In the rows, zero is written as 128.
Each row of numbers belongs to one of the objects below and depends on some of the facts about them. Some rows are named. Which object is each other row?

There are 2 kinds of fact about the objects: α, Δ.
α: points at; Δ: hangs directly under
α(beflam, vugra); α(begri, raflunam); α(begri, zigos); α(bige, muskur); α(bige, guse); α(bofles, kisel)
α(bofles, vugra); α(boges, kligruskel); α(boges, gove); α(bostek, muskur); α(bostek, stugror); α(brasostam, fegus)
α(brasostam, digre); α(brasostam, drene); α(breklubis, flelak); α(breklubis, debezer); α(breklubis, stisto); α(bridrum, fluku)
α(brigrel, skares); α(brivoga, debezer); α(brivoga, rekal); α(brobriga, rebok); α(brudetrur, vugra); α(brudetrur, stugror)
α(bruklun, dufana); α(bubril, mevam); α(bubril, stisto); α(dadrir, sobon); α(dape, fegus); α(dape, raflunam)
α(debezer, vugra); α(digre, raflunam); α(digre, feser); α(dosupu, muskur); α(drene, flostum); α(drene, gaskam)
α(dretren, raflunam); α(dribrin, muskur); α(dribrin, stugror); α(dripluk, gove); α(drufla, mosa); α(dufana, dape)
α(dumen, truka); α(duzak, biflum); α(famotel, vibiskil); α(famotel, kipen); α(famotel, gebus); α(feflu, nofa)
α(fegus, muskur); α(feser, dufana); α(flavutin, bige); α(flavutin, skebuk); α(flelak, flostum); α(flestam, soti)
α(flestam, sezo); α(flestan, fegus); α(flifetrur, zavu); α(fligrur, muskur); α(flogrer, kligruskel); α(flubris, raflunam)
α(fluku, poko); α(fluzem, vugra); α(gako, geklis); α(gaskam, fegus); α(gatruk, muskur); α(gatruk, zigos)
α(gebus, muskur); α(geklis, muru); α(geklis, mosa); α(gidem, skidun); α(gidem, vugra); α(gifal, mabal)
α(gifal, vugra); α(gifal, debezer); α(gifal, ploskason); α(gogo, muskur); α(gogo, dufana); α(gogo, kapleskos)
α(gove, muskur); α(gove, raflunam); α(gove, kapleskos); α(gresistin, skares); α(gresistin, paflun); α(grigul, vugra)
α(gripom, muskur); α(gripom, logrosom); α(gripom, plonor); α(gripom, stupum); α(gripom, gebus); α(gripom, debezer)
α(gripom, kapleskos); α(gripom, begri); α(grolon, mosa); α(groniflil, brudetrur); α(groniflil, rebok); α(grotrira, gebus)
α(grotrira, brobriga); α(kabufla, drana); α(kabufla, bubril); α(kagri, kligruskel); α(kagri, poko); α(kagri, volus)
α(kapleskos, fegus); α(kapleskos, muskur); α(kazum, muskur); α(kazum, kisel); α(kebas, kledre); α(kipen, plonor)
α(kipen, dape); α(kipen, kapleskos); α(kisel, muskur); α(klaride, plubrom); α(kledre, fegus); α(kledre, muskur)
α(kledre, rebok); α(kledre, raflunam); α(kligruskel, rebok); α(kludes, gredra); α(klufla, teniler); α(koskal, kligruskel)
α(kula, triluk); α(kula, flogrer); α(lafom, muskur); α(lafom, muru); α(lafom, tradobun); α(laklor, muskur)
α(laklor, raflunam); α(litak, flogrer); α(litak, vugra); α(litak, plonor); α(lodrudrel, plonor); α(logrosom, paflun)
α(logrosom, grolon); α(lonu, zavu); α(lonu, dape); α(lotu, vugra); α(metrus, muskur); α(metrus, skares)
α(metrus, kapleskos); α(mevam, guse); α(mifla, kligruskel); α(mifla, dufana); α(mifla, zedas); α(muru, dosupu)
α(muru, vugra); α(muru, dape); α(muru, kapleskos); α(nebram, muskur); α(nefir, gebus); α(nuplas, muskur)
α(nutu, dripluk); α(nutu, braklu); α(paflun, muskur); α(paflun, dosupu); α(paflun, dufana); α(pavis, gebus)
α(ploden, bulis); α(plofutros, zetro); α(plogak, feser); α(plonor, muskur); α(plonor, raflunam); α(ploskason, muru)
α(ploskason, zavu); α(ploskason, fegom); α(plubrom, dape); α(pogralok, nefir); α(poko, gaskam); α(poplor, muskur)
α(raflunam, muskur); α(redu, flostum); α(redu, vugra); α(redu, gogo); α(rekal, vugra); α(rilunu, fegus)
α(ropa, flavutin); α(ropa, nefir); α(ropa, plonor); α(saste, flostum); α(seste, kligruskel); α(seste, plemekluk)
α(skares, gaskam); α(skazel, zavu); α(skebuk, feser); α(skebuk, guse); α(skibre, dosupu); α(skidun, kebas)
α(skunika, truka); α(sobon, muskur); α(sobon, plonor); α(sobon, gebus); α(soti, fluku); α(soti, klaride)
α(stisto, dosupu); α(stugror, muskur); α(stupum, sobon); α(teki, virok); α(teki, mifla); α(teniler, triluk)
α(teniler, laklor); α(teniler, fluku); α(tetrar, muskur); α(tetrun, fligrur); α(tetrun, nebram); α(tonar, muskur)
α(tonar, dufana); α(tradobun, muskur); α(tradobun, dribrin); α(tradobun, mosa); α(traneva, gatruk); α(triluk, fegus)
α(tritol, dosupu); α(tritol, debezer); α(truka, dufana); α(vibiskil, dape); α(vibiskil, tradobun); α(virok, fegus)
α(vonisem, fegus); α(vonisem, bulis); α(vonisem, rekal); α(vugra, muskur); α(zaro, lonu); α(zaro, klaride)
α(zavu, muskur); α(zavu, dape); α(zavu, raflunam); α(zepurem, triluk); α(zigos, fegus); α(zipa, pogralok)
α(zipa, drene); α(zodam, muskur); α(zodam, dape); α(zoplo, raflunam); α(zumis, fegus); α(zumis, muskur)
α(zumis, bridrum); α(zumis, truka); Δ(begri, biflum); Δ(bige, dregril); Δ(bofles, guse); Δ(bostek, flobis)
Δ(braklu, kipen); Δ(brasostam, mabal); Δ(breklubis, skibre); Δ(bridrum, raflunam); Δ(brigrel, klaride); Δ(brivoga, klaride)
Δ(brobriga, mabal); Δ(brudetrur, skibre); Δ(bruklun, raflunam); Δ(bubril, rilunu); Δ(bulis, zumis); Δ(dadrir, flobis)
Δ(dape, traneva); Δ(debezer, raflunam); Δ(digre, vugra); Δ(dosupu, klaride); Δ(drana, mabal); Δ(dratrelel, truka)
Δ(drene, vugra); Δ(dretren, skibre); Δ(dribrin, vugra); Δ(drife, kipen); Δ(dripluk, ropa); Δ(drufla, guse)
Δ(dufana, plemekluk); Δ(dumen, sture); Δ(duzak, virok); Δ(famotel, zavu); Δ(feflu, zumis); Δ(fegom, skibre)
Δ(fegus, ropa); Δ(feser, vugra); Δ(flavutin, vugra); Δ(flelak, plemekluk); Δ(flestam, flobis); Δ(flestan, boges)
Δ(flifetrur, virok); Δ(fligrur, mabal); Δ(flogrer, dregril); Δ(flostum, vugra); Δ(flubris, beflam); Δ(fluku, kipen)
Δ(flustos, nali); Δ(fluzem, vugra); Δ(gako, plemekluk); Δ(gaskam, sture); Δ(gatruk, ropa); Δ(gebus, raflunam)
Δ(geklis, guse); Δ(geplevek, traneva); Δ(gidem, klaride); Δ(gifal, beflam); Δ(gogo, mabal); Δ(gove, vugra)
Δ(govi, zumis); Δ(gredra, beflam); Δ(gresistin, raflunam); Δ(grigul, beflam); Δ(gripom, kipen); Δ(gristel, sture)
Δ(groklavi, biflum); Δ(grolon, truka); Δ(groniflil, zumis); Δ(grotrira, ropa); Δ(kabufla, sture); Δ(kagri, zumis)
Δ(kapleskos, rilunu); Δ(kazum, zumis); Δ(kebas, sture); Δ(kisel, guse); Δ(kledre, skibre); Δ(klefloflil, zavu)
Δ(kligruskel, raflunam); Δ(kludes, virok); Δ(klufla, beflam); Δ(klumeklal, beflam); Δ(koskal, klaride); Δ(kula, sture)
Δ(lafom, beflam); Δ(laklor, skibre); Δ(litak, truka); Δ(lodrudrel, kipen); Δ(logrosom, vugra); Δ(lonu, truka)
Δ(lotu, rilunu); Δ(metrus, biflum); Δ(mevam, zavu); Δ(mifla, boges); Δ(mirem, rilunu); Δ(mosa, kipen)
Δ(mugral, plemekluk); Δ(muru, truka); Δ(muskur, skibre); Δ(nabin, raflunam); Δ(nebram, plemekluk); Δ(nefir, nali)
Δ(nofa, nali); Δ(nuplas, biflum); Δ(nutu, vugra); Δ(paflun, beflam); Δ(pavis, boges); Δ(ploden, virok)
Δ(plofutros, biflum); Δ(plogak, mabal); Δ(plonor, raflunam); Δ(ploskason, kipen); Δ(plubrom, nali); Δ(pogralok, kipen)
Δ(poko, beflam); Δ(poplor, sture); Δ(rebok, klaride); Δ(redu, traneva); Δ(saste, beflam); Δ(sazon, mabal)
Δ(seste, flobis); Δ(sezo, truka); Δ(skabror, virok); Δ(skares, boges); Δ(skazel, tetrar); Δ(skebuk, mabal)
Δ(skidun, raflunam); Δ(skunika, traneva); Δ(sobon, dregril); Δ(soti, raflunam); Δ(steklir, ropa); Δ(stisto, tetrar)
Δ(stoser, boges); Δ(stosis, vugra); Δ(stugror, zumis); Δ(stupum, skibre); Δ(sukul, klaride); Δ(teki, plemekluk)
Δ(teniler, zumis); Δ(tetrun, virok); Δ(tonar, sture); Δ(tradobun, klaride); Δ(triluk, plemekluk); Δ(tritol, truka)
Δ(varo, dregril); Δ(vetas, rekal); Δ(vibiskil, ropa); Δ(volus, zumis); Δ(vonisem, sture); Δ(zaro, virok)
Δ(zedas, truka); Δ(zedridral, guse); Δ(zepurem, virok); Δ(zetro, raflunam); Δ(zigos, klaride); Δ(zipa, skibre)
Δ(zodam, boges); Δ(zoplo, boges)

Some rows with their names:
flavutin: 147 119 103 130 136 110 188 113 104 150 112 106 117 132 141 106 118 118 103 120 124 166 121 135 123 101 156 165 123 158 144 106 141 124
stisto: 130 131 120 119 124 124 130 129 126 129 123 126 130 133 124 122 119 136 131 131 125 123 125 126 132 128 129 127 127 122 130 127 126 132
vonisem: 113 140 125  97  93 127 120 133 140 126 161 125 116 116 195 119 130 143 115 111 101 122 106 164 133 131 125 146 147 105 136 169 118 136
drufla: 127 130 120 121 120 126 131 128 130 128 122 126 127 133 126 125 124 132 133 131 122 122 129 129 134 129 129 126 126 125 130 127 126 130
vugra: 181 142 154 142 179 120 157 102 120 152 162 136 148 136 142 138 117 111 128  95 172 189 105 113 107 110 132 190 152 176 118 105 121 113
zodam: 132 138 147 112 120 125 132 159 126 114 124 129 134 130 118 125 119 126 124 123 136 138 120 139 120 133 122 124 122 126 121 124 128 132
bostek: 133 143 146 121 121 112 120 146 129 127 132 123 128 120 114 131 118 121 124 125 132 132 119 133 118 125 127 131 125 134 124 125 126 126
pogralok: 128 132 117 119 116 123 130 130 134 130 122 122 125 135 124 124 123 131 137 135 119 119 131 131 137 131 128 126 124 126 135 129 127 134
logrosom: 147 119 104 128 136 111 188 114 102 149 112 106 117 132 141 105 116 120 102 119 125 167 120 134 123 101 156 164 121 157 142 105 140 125
zipa: 152 152  95  99 113 128 118 150 116 126 141 148  93 122 107 141 141 122 146 160 130 154 160  94 145 121 131 107 114 112 150 127 162 122
famotel: 128 133 119 117 119 125 135 128 130 125 119 126 130 137 124 125 121 131 137 131 121 123 130 129 132 133 130 130 124 126 131 126 126 128
fluzem: 171 118  99 136 143 123 188 118 132 151 121 109 113 129 153 118 114 118 103 105 142 175 101 123 133  84 158 149 146 163 138 101 129 116
brudetrur: 170 155  92 106 121 134 116 157 139 129 150 150  92 117 113 150 135 121 146 149 144 160 142  81 152 105 132  95 135 117 145 122 149 117
sture: 105 139 149 129 139 150 120  97 118 145 189 170 151 133 178 128 141 137 147 111 107 141 127 142 135 156 116 173 156 117 118 163 103 135
gredra:  97 109 111 140 124 139 138  92 114 136 115 124 130 103  97 152 134 142 139 119 108 126 100 144  95 118 128  90 144  93  83 119 155  89
stoser: 119 119 131 134 122 140 133 129 129 137 134 135 122 119 126 128 133 122 125 132 113 125 135 134 140 125 133 114 120 126 123 127 125 127
nali: 127 125 149 145 164 151 121  86 112 142 162 164 153 138 137 140 143 126 153 125 136 137 147 118 130 148 115 155 131 133 115 133 122 129
sazon: 119 120 131 133 120 141 131 131 130 137 134 135 121 121 126 127 133 122 125 132 113 125 135 135 142 126 133 112 120 126 125 128 125 130
stosis: 140 108 117 141 137 127 191 110 101 156 121 117 114 121 142 109 127 107  96 118 115 171 127 140 129  98 162 155 115 157 133 104 136 118
nofa: 118 119 131 136 124 141 133 126 126 137 133 136 123 120 127 128 133 120 126 131 113 126 135 133 139 126 135 116 121 126 121 126 124 126

Name these rows:
No name comes twice in this set of rows, the named rows included.
132 139 131 118 114 117 127 141 138 127 126 123 127 131 118 128 121 126 136 131 125 125 124 134 128 131 127 128 125 131 129 126 126 130 : gripom
133 131 120 120 120 126 130 136 135 130 126 124 125 132 126 124 120 134 133 132 126 121 125 128 137 126 126 120 129 125 131 128 125 136 : tritol
133 135 146 120 129 118 118 159 116 129 136 124 129 120 116 117 115 135 114 127 137 130 117 132 123 123 122 119 127 123 127 129 132 143 : gogo
141 129 116 127 127 131 129 132 147 132 129 125 124 129 132 131 122 133 131 123 134 125 117 119 139 118 130 117 142 128 129 125 121 127 : redu
109 120  96 123 119 117 131  85 119 130 104 107 131 114  99 150 126 154 147 122 118 115  96 140  88 122 120 105 146  93  97 122 163  95 : poko
142 107 108 139 161 114 181 134  78 153 119 108 119 127 142  86 113 137  81 119 138 171 113 128 120  94 150 151 130 144 148 111 150 146 : feser
136 133 142 121 160 148 133 105 115 118 143 159 163 161 138 134 134 139 160 123 152 141 140 122 124 161 105 156 134 127 121 132 126 139 : kipen
130 129 109 144 138 133 100 130 157  81  91 136 123 126 151 138 111 118  93 106 147 109 116  59 137 105 157 129 149 124 132 122  76  88 : debezer
154 134 134 127 133  99 178 131 104 148 123 104 119 121 126 111 111 107  97 113 132 176 110 140 108  98 155 170 119 166 133 102 137 118 : dribrin
128 129 119 120 118 127 133 135 132 127 122 125 126 134 127 124 125 134 134 132 124 123 129 131 137 132 127 122 126 124 132 129 127 136 : zaro
128 125 123 107 120 144 150 152 127 106 109 137 135 148 132 120 124 138 133 127 130 134 129 139 135 141 123 114 123 115 127 126 128 139 : lonu
124 128 118 129 123 122 126 133 132 130 124 121 124 130 126 124 130 131 130 134 124 124 129 128 130 129 128 125 131 128 135 130 130 134 : dripluk
126 128 120 120 122 131 138 135 129 120 116 129 130 137 129 125 127 132 133 130 127 130 129 132 131 134 127 125 128 123 130 126 127 131 : skazel

Now the same objects, written a new way:
Named rows:
debezer: 130 116 133 120 170  99  78 121 135 139 139 136 114 129 118 131 140 131 137 106 121 124 135 134 127 144 154 112 119 132  78 139 126 128
breklubis: 124 122 135 123  45 133 123 148 109 146 130 147 151 131 126 132 130 137 135 124 131  81 146 101 116 152 130 135 131 146 137 133 123 108
stisto: 124 124 129 121 146 124 119 128 124 125 126 122 130 123 127 126 131 130 133 121 124 126 129 127 124 132 118 130 125 125 126 130 131 115
tetrar:  97 129 107 131 146 131 128 114 115 126 124 124 123 144 137 138 138 119 129 147 128 113 129 124 134 129 148 124 121 112 141 122 130 124
seste: 145 141 119 131  55 130 119 121 135 132 137 126 133 137 128 128 124 134 127 128 128 136 128 126 132 128 123 129 128 130 135 130 126 131
plemekluk: 135 126 109 133  92 132 120 117 123 120 134 126 111 153 144 137 133 121 120 146 123 136 127 132 141 120 119 121 113 128 143 117 138 121
gristel: 133 134 148 122 123 133 133 142 130  87 120 115 122 145 135 103 120 123 113 108 119 132 124 118 133 124 123 117 142 139 126 130 140 168
teniler: 130 138 129 123 121 162 136 111 130 158 121 125 125 115 108 154 129 140 109 117 118 143 114 134 133 112 132 146 130 124 127 113 118 125
laklor: 112 125 140 128  58 133 133 139 113 139 130 159 141 122 137 135 126 133 136 132 133  95 133 109 115 137 126 126 126 152 144 128 117 114
boges: 110 137 102 135  95 135 124 110 119 130 130 124 127 151 137 136 134 123 125 147 128 127 129 126 139 126 138 123 122 116 149 122 129 128
sobon: 107 129 134 127 129 123 117 124 127 124 126 134 133 119 135 127 126 128 129 127 130 125 125 127 126 124 128 129 128 123 138 128 123 133
dadrir: 112 131 130 127 120 123 120 127 128 128 128 131 136 123 131 127 127 127 127 125 131 122 126 122 127 127 136 129 130 122 136 129 123 135
plonor: 125 124 137 123 174  96  86 108 136 138 138 142 118 126 131 129 140 131 134 105 127 133 127 136 126 134 162 106 119 132  90 139 119 135
litak: 121 138 123 127  80 130 114 127 126 133 129 125 140 129 121 125 126 130 131 126 128 125 129 123 131 129 130 134 134 126 132 130 123 131
rebok: 136 133 138 136 105 121  96 131 144 117 135 113 132 108 171 121 120 116 144 146 133 150 118 162 142 116  94 127 123 131 119 129 138  96
poplor: 101 143 143 126 119 127 120 129 118  89 117 112 120 131 130 107 123 123 126 114 118 129 123 114 128 139 123 119 138 127 138 137 127 164
sazon: 147 125 134 126 132 131 134 139 135 125 128 131 134 133 132 126 124 126 120 122 129 125 125 126 133 110 130 130 135 137 125 124 135 132
skabror: 149 124 134 125 121 133 138 140 135 124 129 129 135 134 129 126 122 127 120 122 130 124 125 127 133 109 127 130 135 139 125 125 135 132
nefir: 115 125 138 126 136 119 112 128 128 122 126 134 133 117 140 127 130 128 124 125 129 126 125 132 128 124 129 129 125 124 137 128 126 132
tonar: 108 149 139 123 103 131 133 124 116  92 115 108 125 135 128 107 124 125 128 108 119 135 125 112 126 142 122 115 141 125 138 137 126 158

Rows to name:
No name comes twice in this set of rows, the named rows included.
145 133 127 123  89 154 119 113 137 150 127 123 117 119 113 152 128 142 103 115 114 156 111 141 134 106 116 141 121 133 126 108 123 120 : volus
120 125 135 128 140 129 132 126 123 121 124 130 113 115 131 132 128 125 132 132 125 135 120 134 126 131 115 123 122 135 126 126 128 120 : dape
127 131 132 129 113 137 123 137 127 133 126 126 132 129 125 129 126 127 126 127 127 120 131 130 131 133 129 135 132 131 121 128 127 128 : ploden
129 139 119 120  73 148 106 111 134 157 129 125 133 121  98 149 125 141 114 115 118 144 114 126 134 103 130 148 132 119 132 113 119 129 : groniflil
133 142 138 139 140 133 125 132 140 134 124 109 151 112 162 122 127 118 144 143 141 129 128 154 141 133 121 134 136 127 116 137 132 101 : brigrel
125 129 139 132 123 135 125 127 128 124 126 129 117 121 137 130 129 128 124 128 125 136 124 137 128 136 114 125 122 137 122 127 126 122 : triluk
121 147 141 124 107 132 142 126 117  92 115 106 120 139 130 110 124 126 126 107 118 137 124 117 127 141 118 113 139 131 134 137 131 155 : dumen
102 124 110 131 161 136 135 115 111 124 125 126 112 141 136 139 137 117 133 150 127 123 125 128 133 125 135 119 118 118 138 120 132 121 : zavu
107 145 140 129  94 135 120 137 119  97 115 105 122 141 123 110 124 125 123 113 116 124 131 117 131 148 126 127 142 129 125 138 127 164 : vonisem
125 132 131 131 137 135 143 125 125 128 125 128 119 122 129 129 129 126 129 129 127 134 126 129 127 134 128 123 128 131 122 126 124 125 : plubrom
147 146 126 137  77 128 109 125 146 130 135 108 148 120 163 120 121 119 146 146 138 144 124 156 143 123 113 130 134 128 124 134 134 100 : koskal

Now the same objects, written a new way:
Some objects and their rows:
grotrira: 130 126 123 126 129 124 137 125 130 132 128 124 120 131 131 126 132 126 131 130 128 130 125 128 127 124 122 124 129 132 122 128
gebus: 111 101 129 131 149 119 140 158 113 120 117 148 142 144 107 156 137 135 112 137 127 161 162 162 141 109 132 107 137 104  91 130
pavis: 131 127 123 127 129 124 139 126 129 132 130 124 119 132 133 125 132 125 131 130 128 129 124 130 127 125 122 125 128 132 121 129
brigrel: 150 132 106 116  67 113 134 141 126 149  98 138 135 144 136 131 127 123 156 142 112 118 130 118 137 152 120  94 118 135 141 137
flubris: 139 164 157 112 158 128 105 142 155 120 136 113 100 126 103 142 132 109 104  93 126 139 111 104 128 131 119 108 128 115 145 173
beflam: 114 162 184 104 126 119  86 182 153 132 135 127 105  85 102 122 106 112  87  83 139 165 107 109 139 159 132 140 143 105 187 167
gredra: 138 167 138 106 148 140 110 151 158 117 148 123 103 118 112 138 119 115 103  92 125 144 110 113 129 128 119 110 136 122 147 172
stupum: 110 171 112 129 158 138 136  85 138 147 138 105 116 118 118 109 146 141 115 133 121 135 115 137 147 107 119 124 114 124 106  92
nabin: 116 112 126 128 138 129 126 166 124 119 119 147 145 130 107 167 141 132 116 129 111 150 162 153 139 103 141 117 136 121  77 126
gatruk: 130 124 125 129 131 130 131 116 121 123 129 130 130 139 131 123 130 129 126 130 134 128 127 133 129 130 122 119 126 123 132 129
fegus: 140 115 126 114 137 125 112 106 117 124 142 134 138 149 124 120 127 136 125 133 142 121 130 140 136 133 124 119 127 122 132 127
fegom: 112 181 109 129 154 150 130  91 137 139 143 112 123 117 120 111 145 141 113 129 115 129 117 136 145 107 123 125 112 129 107  90
redu: 128 122 126 125 121 135 126 124 123 130 127 116 123 121 132 128 129 124 127 128 122 126 126 130 128 129 130 122 135 131 126 126
nofa: 131 135 121 127 125 138 130 131 129 124 133 131 129 128 134 130 129 126 129 126 122 125 126 128 125 124 127 127 127 136 124 126
fluku: 133 125 121 125 127 123 135 118 129 133 128 122 121 131 132 125 135 126 133 128 127 129 122 128 127 123 121 126 127 137 118 127
seste: 130 125 121 129 123 127 129 115 130 127 122 125 128 126 126 130 132 127 131 125 128 132 124 123 128 123 127 127 128 133 121 128
zepurem: 133 125 122 125 124 127 129 118 128 131 129 122 125 133 131 126 134 127 133 128 127 123 124 129 129 124 123 125 128 136 120 127
groniflil: 141 109 131 142 155 132 112 123  94 121 119 117 128 130 148 143 133 134 130  96 140 117 134 144 100 115  94 128 131 170 139 121
steklir: 132 134 121 128 125 138 129 128 127 124 132 130 128 129 133 128 131 125 130 126 123 124 127 128 125 124 126 125 127 137 123 127
nebram: 128 123 123 133 131 134 136 114 117 120 129 131 130 143 132 121 128 130 124 131 135 130 127 135 128 131 120 115 127 120 137 130

Which object is each row?
No name comes twice in this set of rows, the named rows included.
132 125 120 129 121 128 130 111 128 128 123 124 126 130 130 128 136 124 132 126 127 129 122 125 127 123 124 125 125 136 119 127 : brobriga
109 175 126 138 166 142 128  74 127 135 131 109 124 132 112 110 154 138 109 134 124 130 119 132 145 112 121 117 102 113 117  92 : laklor
 88 111 183 146 137  97 111 188 110 123  94 175 164 133  86 157 145 133 103 130 134 167 175 148 146 132 152 145 118  90 115 117 : raflunam
129 126 122 129 127 125 134 126 132 131 128 123 124 127 130 128 129 130 129 128 128 128 126 131 128 126 124 126 132 129 125 129 : stisto
122 124 158 117 107  97  98 143 129 144 132 151 145 121 120 108 123 136 126 126 148 130 127 131 142 149 136 168 121 129 148 112 : virok
135 149 146 102 140 143 103 146 146 122 142 101  96 105 111 137 119 111  98  95 122 145 110 117 132 134 124 103 148 117 150 170 : grigul
136 104 132 146 160 138 120 120  82 113 123 127 133 145 152 134 125 138 123 101 149 119 137 153 101 123  89 118 132 156 157 123 : stugror
129 121 127 126 120 136 129 120 121 130 125 113 123 124 134 125 135 122 128 129 122 125 125 130 128 127 127 120 132 133 124 126 : litak
110 103 122 137 131 121 122 152 135 121 112 136 148 124 102 171 139 146 118 124 116 146 160 154 143 107 141 118 142 115  78 131 : bruklun
116 169 121 127 163 139 117  68 129 138 138 110 129 131 109 110 153 141 111 132 127 128 119 133 149 111 123 120 105 119 110  90 : kledre
135 118 127 121 134 126 119 113 121 125 137 131 135 143 126 122 125 135 126 133 138 122 130 138 134 132 125 120 128 121 131 128 : kapleskos
129 122 118 131 120 125 127 110 130 127 119 123 129 124 123 131 134 125 132 122 129 137 122 119 128 122 127 129 126 134 120 129 : flogrer
108  92 165 143  62 121 150 136 149 109 150 157 136 125 146  91 140 102 132 140 140 127 107 117 129 146 163 194 136 123 110 134 : sture
121  83 128 145  87 140 158  90 144  99 150 127 131 145 146 110 142 115 135 139 135 114 110 129 128 131 145 142 144 117  95 147 : tonar

